Below are the code and all the weights of a small trained network. Each question names an input and a target symbol and asks about switching units off, where a switched-off unit gives its printed mean instead of its output.

import numpy as np


def w(rows, s, z=0):
    codes = np.array(rows[::2]) - 128.0
    scale = np.full(codes.shape[1], s)
    scale[-1] = z or s
    return codes * scale


def norm(h):
    return h / np.sqrt((h * h).mean(-1, keepdims=True) + 1e-5)


def f(y):
    return y / 2 * (1 + np.tanh(0.7978845608 * (y + 0.044715 * y**3)))


def softmax(a):
    e = np.exp(a - a.max(-1, keepdims=True))
    return e / e.sum(-1, keepdims=True)


def log_softmax(a):
    a = a - a.max(-1, keepdims=True)
    return a - np.log(np.exp(a).sum(-1, keepdims=True))


def net(x, mask):
    ids = ['αδεηθμξπστφψω'.index(c) for c in x.split()]
    T = len(ids)
    res = E[ids] + P[:T]
    u = 0
    for l in range(3):
        q, k, v = (norm(res) @ M[l].T for M in (Q, K, V))
        z = softmax(np.where(np.tri(T) > 0, q @ k.T / 4**0.5, -1e9)) @ v
        res = res + np.where(mask[u], z, O[l][:, -1]) @ O[l][:, :-1]
        u += 1
        y = f(norm(res) @ A[l][:, :-1].T + A[l][:, -1])
        res = res + np.where(mask[u : u + 8], y, B[l][:, -1]) @ B[l][:, :-1]
        u += 8
    return log_softmax(norm(res)[-1] @ U[:, :-1].T + U[:, -1])


Q, K, V, O, A, B = {}, {}, {}, {}, {}, {}
E = w([
[91,63,115],'α',
[159,116,90],'δ',
[166,128,112],'ε',
[165,93,106],'η',
[101,86,133],'θ',
[145,112,76],'μ',
[167,96,112],'ξ',
[171,114,129],'π',
[254,227,227],'σ',
[113,129,171],'τ',
[143,183,92],'φ',
[85,134,95],'ψ',
[173,181,138],'ω',
],0.02)
P = w([
[149,110,2],'0',
[79,175,250],'1',
[160,172,27],'2',
[67,200,248],'3',
[133,194,39],'4',
[53,210,245],'5',
[121,192,40],'6',
],0.0051)
Q[0] = w([
[165,201,78],'0.h0',
[147,103,253],'0.h0',
[155,97,66],'0.h0',
[148,79,149],'0.h0',
],0.012)
K[0] = w([
[120,205,108],'0.h0',
[138,44,135],'0.h0',
[80,255,66],'0.h0',
[99,118,218],'0.h0',
],0.0091)
V[0] = w([
[133,78,191],'0.h0',
[143,146,182],'0.h0',
[234,1,191],'0.h0',
[75,136,17],'0.h0',
],0.0067)
O[0] = w([
[2,153,202,79],'0.h0',
[137,160,173,59],'0.h0',
[72,81,172,108],'0.h0',
[31,182,190,251],'0.h0',
],0.004,0.0034)
A[0] = w([
[202,77,137,123],'0.n0',
[166,127,33,94],'0.n1',
[97,53,135,142],'0.n2',
[196,236,242,19],'0.n3',
[160,254,99,127],'0.n4',
[19,198,117,69],'0.n5',
[238,216,193,61],'0.n6',
[119,167,228,5],'0.n7',
],0.008,0.0026)
B[0] = w([
[117,197,119,149],'0.n0',
[216,115,254,254],'0.n1',
[48,138,161,209],'0.n2',
[163,59,140,187],'0.n3',
[89,86,140,242],'0.n4',
[90,191,75,183],'0.n5',
[149,81,62,199],'0.n6',
[187,121,172,130],'0.n7',
],0.0082,0.0029)
Q[1] = w([
[10,93,141],'1.h0',
[104,156,214],'1.h0',
[163,251,143],'1.h0',
[93,51,189],'1.h0',
],0.013)
K[1] = w([
[44,95,170],'1.h0',
[64,176,247],'1.h0',
[158,252,138],'1.h0',
[158,44,201],'1.h0',
],0.014)
V[1] = w([
[103,44,94],'1.h0',
[174,67,152],'1.h0',
[253,88,86],'1.h0',
[42,23,147],'1.h0',
],0.005)
O[1] = w([
[147,94,81,244],'1.h0',
[108,110,88,214],'1.h0',
[63,151,148,216],'1.h0',
[101,254,110,248],'1.h0',
],0.0068,0.0011)
A[1] = w([
[157,134,134,49],'1.n0',
[177,27,117,2],'1.n1',
[93,27,144,108],'1.n2',
[137,58,113,99],'1.n3',
[176,95,240,143],'1.n4',
[163,2,165,115],'1.n5',
[114,169,150,192],'1.n6',
[146,135,57,70],'1.n7',
],0.0097,0.0027)
B[1] = w([
[110,118,184,117],'1.n0',
[114,86,123,208],'1.n1',
[130,254,140,182],'1.n2',
[109,142,176,167],'1.n3',
[29,121,125,223],'1.n4',
[86,110,102,255],'1.n5',
[95,98,82,148],'1.n6',
[184,133,103,139],'1.n7',
],0.0078,0.0048)
Q[2] = w([
[158,8,254],'2.h0',
[114,28,152],'2.h0',
[60,221,215],'2.h0',
[216,198,148],'2.h0',
],0.006)
K[2] = w([
[116,157,156],'2.h0',
[181,121,143],'2.h0',
[2,35,233],'2.h0',
[87,52,68],'2.h0',
],0.0087)
V[2] = w([
[81,169,172],'2.h0',
[69,123,3],'2.h0',
[138,61,95],'2.h0',
[74,36,200],'2.h0',
],0.0067)
O[2] = w([
[253,102,93,145],'2.h0',
[127,125,63,253],'2.h0',
[218,31,89,156],'2.h0',
[128,43,169,186],'2.h0',
],0.0049,0.0053)
A[2] = w([
[86,127,142,135],'2.n0',
[182,150,212,205],'2.n1',
[114,158,110,208],'2.n2',
[154,183,248,2],'2.n3',
[89,145,108,189],'2.n4',
[196,130,106,127],'2.n5',
[164,91,138,222],'2.n6',
[104,156,209,193],'2.n7',
],0.015,0.0041)
B[2] = w([
[147,157,171,196],'2.n0',
[95,217,146,121],'2.n1',
[132,141,175,198],'2.n2',
[85,2,15,127],'2.n3',
[197,114,175,253],'2.n4',
[134,111,185,133],'2.n5',
[150,236,134,182],'2.n6',
[179,152,40,154],'2.n7',
],0.0099,0.0053)
U = w([
[7,128,44,42],'α',
[86,95,124,50],'δ',
[156,98,176,40],'ε',
[96,97,134,76],'η',
[58,203,100,167],'θ',
[117,60,65,167],'μ',
[76,106,150,255],'ξ',
[95,79,127,167],'π',
[122,192,181,228],'σ',
[185,118,182,1],'τ',
[193,194,136,23],'φ',
[167,192,57,213],'ψ',
[230,116,118,93],'ω',
],0.02,0.0045)

Each question gives the input, a string of symbols that net reads in full, and the target symbol t.
The units are the heads (4 rows each of Q, K, V and O) and the neurons (one row each of A and B). Each row of codes is followed by its name. A weight is (code - 128) times the scale printed after its matrix; where a second scale follows, it is the last column's (O, A, B and U).
mask holds one flag per unit, layer by layer, with each layer's heads first. A switched-off unit (its flag False) gives its mean, the last column of its rows in O or B, instead of its output. The means were averaged over made-up inputs and are rounded, as every weight is.
A unit's drop is (log p(t) with every unit on - log p(t) with that unit switched off) / (log p(t) with every unit on - log p(t) with every unit switched off).
The circuit of an input: a set's keep is (log p(t) with only the set's units on - log p(t) with every unit switched off) / (log p(t) with every unit on - log p(t) with every unit switched off). Starting from the 12 units with the biggest drops (on a tie, the unit counted first), units are removed one at a time, each time the one whose removal leaves the highest keep (on an exact tie, the one counted first), for as long as the keep stays at least 0.8.
circuit, biggest first: the units of the circuit, biggest drop first
most important unit: the unit with the biggest drop
k most important neurons: the k neurons with the biggest drops, biggest first
top k neurons in layer l: the k neurons of layer l with the biggest drops, biggest first
input ψ μ π, target ψ: top 3 neurons in layer 1	1.n6, 1.n2, 1.n4
input α α α, target α: 3 most important neurons	0.n1, 2.n6, 2.n7
input μ ω μ ψ τ, target ψ: 3 most important neurons	0.n1, 0.n4, 0.n3
input μ ω σ δ η, target σ: most important unit	2.h0
input α ε ψ θ α, target ψ: 3 most important neurons	1.n4, 0.n4, 1.n5
input ω π ω, target ω: 2 most important neurons	0.n6, 2.n6
input α ξ α, target ξ: 3 most important neurons	2.n7, 0.n2, 2.n6
input ψ μ ω ξ μ τ, target α: 3 most important neurons	2.n3, 2.n7, 2.n1
input α σ μ, target σ: 4 most important neurons	0.n1, 2.n6, 0.n6, 1.n3
input ξ ψ μ α ε, target μ: top 3 neurons in layer 1	1.n5, 1.n4, 1.n1
input π μ ξ ω μ α μ, target μ: circuit, biggest first	1.h0, 1.n5, 0.n1
input ψ α η, target ψ: top 4 neurons in layer 2	2.n6, 2.n4, 2.n2, 2.n0
input μ ξ μ π α μ δ, target μ: 4 most important neurons	1.n5, 1.n4, 0.n1, 2.n4
input θ ε δ σ μ σ ξ, target σ: circuit, biggest first	0.n1, 2.h0, 2.n1
input α α ψ α ξ, target ψ: circuit, biggest first	0.h0, 2.h0
input θ α α, target θ: top 2 neurons in layer 2	2.n2, 2.n7
input μ σ π, target σ: circuit, biggest first	2.h0, 0.n1, 2.n1
input μ ψ α μ μ, target μ: top 4 neurons in layer 2	2.n0, 2.n4, 2.n7, 2.n2
input α μ μ ε, target μ: top 2 neurons in layer 0	0.n6, 0.n1
input α α α η σ μ ξ, target σ: most important unit	2.n6
input ψ α ψ ε ψ ω μ, target ω: 2 most important neurons	0.n2, 2.n5
input μ σ α ω ω τ α, target ω: top 4 neurons in layer 1	1.n4, 1.n5, 1.n1, 1.n7
input ξ α α, target ξ: 4 most important neurons	2.n7, 0.n2, 2.n6, 0.n1
input δ μ α δ, target ξ: most important unit	1.n5
input μ ψ α ω μ, target ω: 4 most important neurons	0.n2, 2.n6, 2.n5, 0.n3
input θ ψ σ ψ ω, target ω: 3 most important neurons	0.n6, 2.n5, 0.n4
input μ τ μ α η α ξ, target ξ: 4 most important neurons	1.n4, 0.n1, 1.n5, 2.n4
input ω μ ω ξ ξ α, target σ: top 3 neurons in layer 0	0.n6, 0.n0, 0.n1
input α μ η α ξ, target ξ: 3 most important neurons	1.n4, 1.n5, 0.n1
input ω α ε φ, target ω: top neuron in layer 0	0.n6
